Here is a tiny trained network, its code and every weight. The questions are about switching its units off for an input and a target symbol, where a switched-off unit gives its printed mean instead of its output.

import numpy as np


def w(rows, s, z=0):
    codes = np.array(rows[::2]) - 128.0
    scale = np.full(codes.shape[1], s)
    scale[-1] = z or s
    return codes * scale


def f(y):
    return y / 2 * (1 + np.tanh(0.7978845608 * (y + 0.044715 * y**3)))


def softmax(a):
    e = np.exp(a - a.max(-1, keepdims=True))
    return e / e.sum(-1, keepdims=True)


def log_softmax(a):
    a = a - a.max(-1, keepdims=True)
    return a - np.log(np.exp(a).sum(-1, keepdims=True))


def net(x, mask):
    ids = ['ΞΨαζλμω'.index(c) for c in x.split()]
    T = len(ids)
    res = E[ids] + P[:T]
    u = 0
    for l in range(2):
        q, k, v = (res @ M[l].T for M in (Q, K, V))
        z = softmax(np.where(np.tri(T) > 0, q @ k.T / 3**0.5, -1e9)) @ v
        res = res + np.where(mask[u], z, O[l][:, -1]) @ O[l][:, :-1]
        u += 1
        y = f(res @ A[l][:, :-1].T + A[l][:, -1])
        res = res + np.where(mask[u : u + 12], y, B[l][:, -1]) @ B[l][:, :-1]
        u += 12
    return log_softmax(res[-1] @ U[:, :-1].T + U[:, -1])


Q, K, V, O, A, B = {}, {}, {}, {}, {}, {}
E = w([
[132,86,230,110,47],'Ξ',
[92,94,127,140,81],'Ψ',
[121,169,178,192,127],'α',
[65,115,130,65,166],'ζ',
[53,214,114,147,177],'λ',
[187,132,250,146,178],'μ',
[158,98,75,245,143],'ω',
],0.013)
P = w([
[150,130,74,37,121],'0',
[165,196,193,55,208],'1',
[107,60,99,102,116],'2',
[162,254,170,65,187],'3',
[27,74,185,163,140],'4',
[232,243,178,159,172],'5',
[63,20,201,173,157],'6',
[209,200,172,51,240],'7',
[32,26,145,100,151],'8',
],0.0054)
Q[0] = w([
[129,167,212,63,193],'L0H1',
[148,122,2,133,130],'L0H1',
[165,101,113,152,138],'L0H1',
],0.01)
K[0] = w([
[124,72,133,254,104],'L0H1',
[230,191,165,168,45],'L0H1',
[157,69,175,201,248],'L0H1',
],0.0058)
V[0] = w([
[90,173,254,48,161],'L0H1',
[206,185,182,164,162],'L0H1',
[182,79,65,49,161],'L0H1',
],0.005)
O[0] = w([
[116,106,189,25,138,254],'L0H1',
[207,221,94,135,111,113],'L0H1',
[179,114,2,21,42,124],'L0H1',
],0.0057,0.0033)
A[0] = w([
[93,103,80,101,82,208],'L0N1',
[96,113,199,116,110,144],'L0N2',
[189,73,185,214,147,193],'L0N3',
[113,67,2,96,115,156],'L0N4',
[108,17,161,99,62,139],'L0N5',
[85,96,76,158,149,177],'L0N6',
[127,134,110,30,184,197],'L0N7',
[170,130,87,107,93,1],'L0N8',
[150,150,117,85,89,75],'L0N9',
[97,63,33,109,130,188],'L0N10',
[159,66,111,152,100,146],'L0N11',
[62,69,150,107,92,82],'L0N12',
],0.0077,0.0028)
B[0] = w([
[140,93,100,103,159,155],'L0N1',
[74,147,73,86,36,198],'L0N2',
[99,52,138,109,212,185],'L0N3',
[73,100,153,146,189,147],'L0N4',
[77,95,174,42,126,183],'L0N5',
[45,78,160,157,197,150],'L0N6',
[169,185,70,161,184,253],'L0N7',
[61,152,165,114,118,98],'L0N8',
[179,82,192,118,3,110],'L0N9',
[47,46,117,139,207,163],'L0N10',
[181,109,186,97,181,118],'L0N11',
[89,113,98,107,137,171],'L0N12',
],0.0063,0.005)
Q[1] = w([
[73,102,112,164,88],'L1H1',
[201,213,83,183,146],'L1H1',
[163,111,113,74,2],'L1H1',
],0.0079)
K[1] = w([
[80,137,182,39,60],'L1H1',
[139,120,141,254,220],'L1H1',
[81,173,27,134,193],'L1H1',
],0.0053)
V[1] = w([
[107,88,137,178,169],'L1H1',
[88,253,65,108,207],'L1H1',
[161,204,52,180,178],'L1H1',
],0.0074)
O[1] = w([
[158,104,50,137,136,175],'L1H1',
[113,244,76,140,167,255],'L1H1',
[144,196,105,169,187,16],'L1H1',
],0.011,0.0033)
A[1] = w([
[64,160,188,75,2,130],'L1N1',
[163,148,53,177,200,120],'L1N2',
[36,138,128,163,150,123],'L1N3',
[179,89,105,53,53,169],'L1N4',
[163,157,99,75,145,234],'L1N5',
[118,223,159,9,113,165],'L1N6',
[82,195,137,153,156,2],'L1N7',
[131,97,131,124,156,14],'L1N8',
[185,127,79,115,200,166],'L1N9',
[168,226,186,128,181,180],'L1N10',
[205,195,122,94,146,209],'L1N11',
[121,226,90,156,137,98],'L1N12',
],0.0075,0.0028)
B[1] = w([
[190,137,80,140,109,193],'L1N1',
[84,145,123,180,155,227],'L1N2',
[76,60,148,88,66,196],'L1N3',
[154,170,76,133,142,169],'L1N4',
[187,192,114,130,155,198],'L1N5',
[155,255,100,113,152,243],'L1N6',
[87,143,142,115,54,188],'L1N7',
[119,126,125,120,75,128],'L1N8',
[147,163,102,125,166,208],'L1N9',
[152,80,199,152,82,254],'L1N10',
[208,103,194,138,131,211],'L1N11',
[109,110,141,156,43,232],'L1N12',
],0.0069,0.0076)
U = w([
[147,61,198,87,91,47],'Ξ',
[61,48,167,124,143,220],'Ψ',
[173,93,162,193,107,10],'α',
[119,186,109,24,205,61],'ζ',
[104,187,169,162,107,67],'λ',
[215,136,254,75,211,62],'μ',
[198,82,96,236,209,255],'ω',
],0.0058,0.0024)

Each question gives the input, a string of symbols that net reads in full, and the target symbol t.
The units are the heads (3 rows each of Q, K, V and O) and the neurons (one row each of A and B). Each row of codes is followed by its name. A weight is (code - 128) times the scale printed after its matrix; where a second scale follows, it is the last column's (O, A, B and U).
mask holds one flag per unit, layer by layer, with each layer's heads first. A switched-off unit (its flag False) gives its mean, the last column of its rows in O or B, instead of its output. The means were averaged over made-up inputs and are rounded, as every weight is.
A unit's drop is (log p(t) with every unit on - log p(t) with that unit switched off) / (log p(t) with every unit on - log p(t) with every unit switched off).
The circuit of an input: a set's keep is (log p(t) with only the set's units on - log p(t) with every unit switched off) / (log p(t) with every unit on - log p(t) with every unit switched off). Starting from the 12 units with the biggest drops (on a tie, the unit counted first), units are removed one at a time, each time the one whose removal leaves the highest keep (on an exact tie, the one counted first), for as long as the keep stays at least 0.8.
units of the circuit, in order: the units of the circuit, biggest drop first
k most important neurons: the k neurons with the biggest drops, biggest first
k most important neurons of layer l: the k neurons of layer l with the biggest drops, biggest first
drop of u: that unit's drop, to one decimal
input ω λ Ξ ζ ζ ζ ω μ, target ω: units of the circuit, in order -> (L1H1; L0H1; L0N5)
input μ α Ψ ζ ζ μ ω λ, target ω: 2 most important neurons -> (L0N2; L0N5)
input λ μ λ α ω μ, target ω: units of the circuit, in order -> (L0H1; L1H1)
input μ ω μ ζ Ξ ω ω, target Ξ: units of the circuit, in order -> (L1H1; L0N7)
input λ ζ μ ζ μ ζ Ξ, target Ξ: units of the circuit, in order -> (L0N5; L1H1; L0N2; L0N7)
input λ Ψ λ ζ, target λ: 2 most important neurons of layer 0 -> (L0N3; L0N5)
input μ μ λ λ λ ζ Ξ λ μ, target Ξ: units of the circuit, in order -> (L1H1; L0N7; L0N5)
input μ Ξ ζ α ζ, target Ξ: units of the circuit, in order -> (L1H1; L0N5)
input μ α Ξ Ψ ζ α ζ λ λ, target Ψ: units of the circuit, in order -> (L1H1; L1N6; L0N7)
input α ζ λ ζ ζ λ ζ, target ζ: units of the circuit, in order -> (L1H1; L1N10; L1N12)
input α λ ζ Ξ α, target Ξ: units of the circuit, in order -> (L1H1; L0N7; L1N2)
input Ψ Ψ ζ, target Ψ: most important neuron -> (L0N10)
input ζ Ξ λ ζ λ, target Ξ: units of the circuit, in order -> (L1H1; L0H1; L0N5)
input ζ ω λ μ ζ ζ Ξ ω α, target Ξ: units of the circuit, in order -> (L1H1; L0N7; L0N5)
input α ω ζ Ψ μ Ψ Ξ ζ μ, target Ξ: 3 most important neurons -> (L0N7; L0N3; L0N5)
input ζ ζ ζ Ψ, target ζ: 2 most important neurons of layer 1 -> (L1N10; L1N6)
input ζ ζ λ ζ, target λ: 2 most important neurons of layer 0 -> (L0N7; L0N3)
input μ ω Ψ μ Ξ, target Ξ: 3 most important neurons of layer 0 -> (L0N5; L0N7; L0N2)
input ζ ζ ζ, target ζ: 2 most important neurons -> (L0N7; L1N10)
input ζ Ψ ζ λ ζ Ψ μ, target Ψ: 4 most important neurons -> (L0N3; L1N6; L1N11; L1N5)
input μ Ψ ζ Ξ, target ζ: 2 most important neurons -> (L1N6; L1N10)
input λ Ψ ω, target Ψ: 2 most important neurons -> (L0N7; L0N6)
input ω ζ ζ ζ ζ ζ, target ω: most important neuron of layer 1 -> (L1N2)
input μ ζ Ξ ω λ, target Ξ: most important neuron of layer 0 -> (L0N7)
input Ψ ζ Ψ λ μ, target Ψ: 2 most important neurons -> (L0N3; L1N6)
input μ Ψ ζ λ ω, target Ψ: 3 most important neurons of layer 0 -> (L0N7; L0N6; L0N3)
input ζ α ζ Ξ, target ζ: most important neuron -> (L1N6)
input λ ζ ζ ζ λ λ, target λ: drop of L0N7 -> 0.0
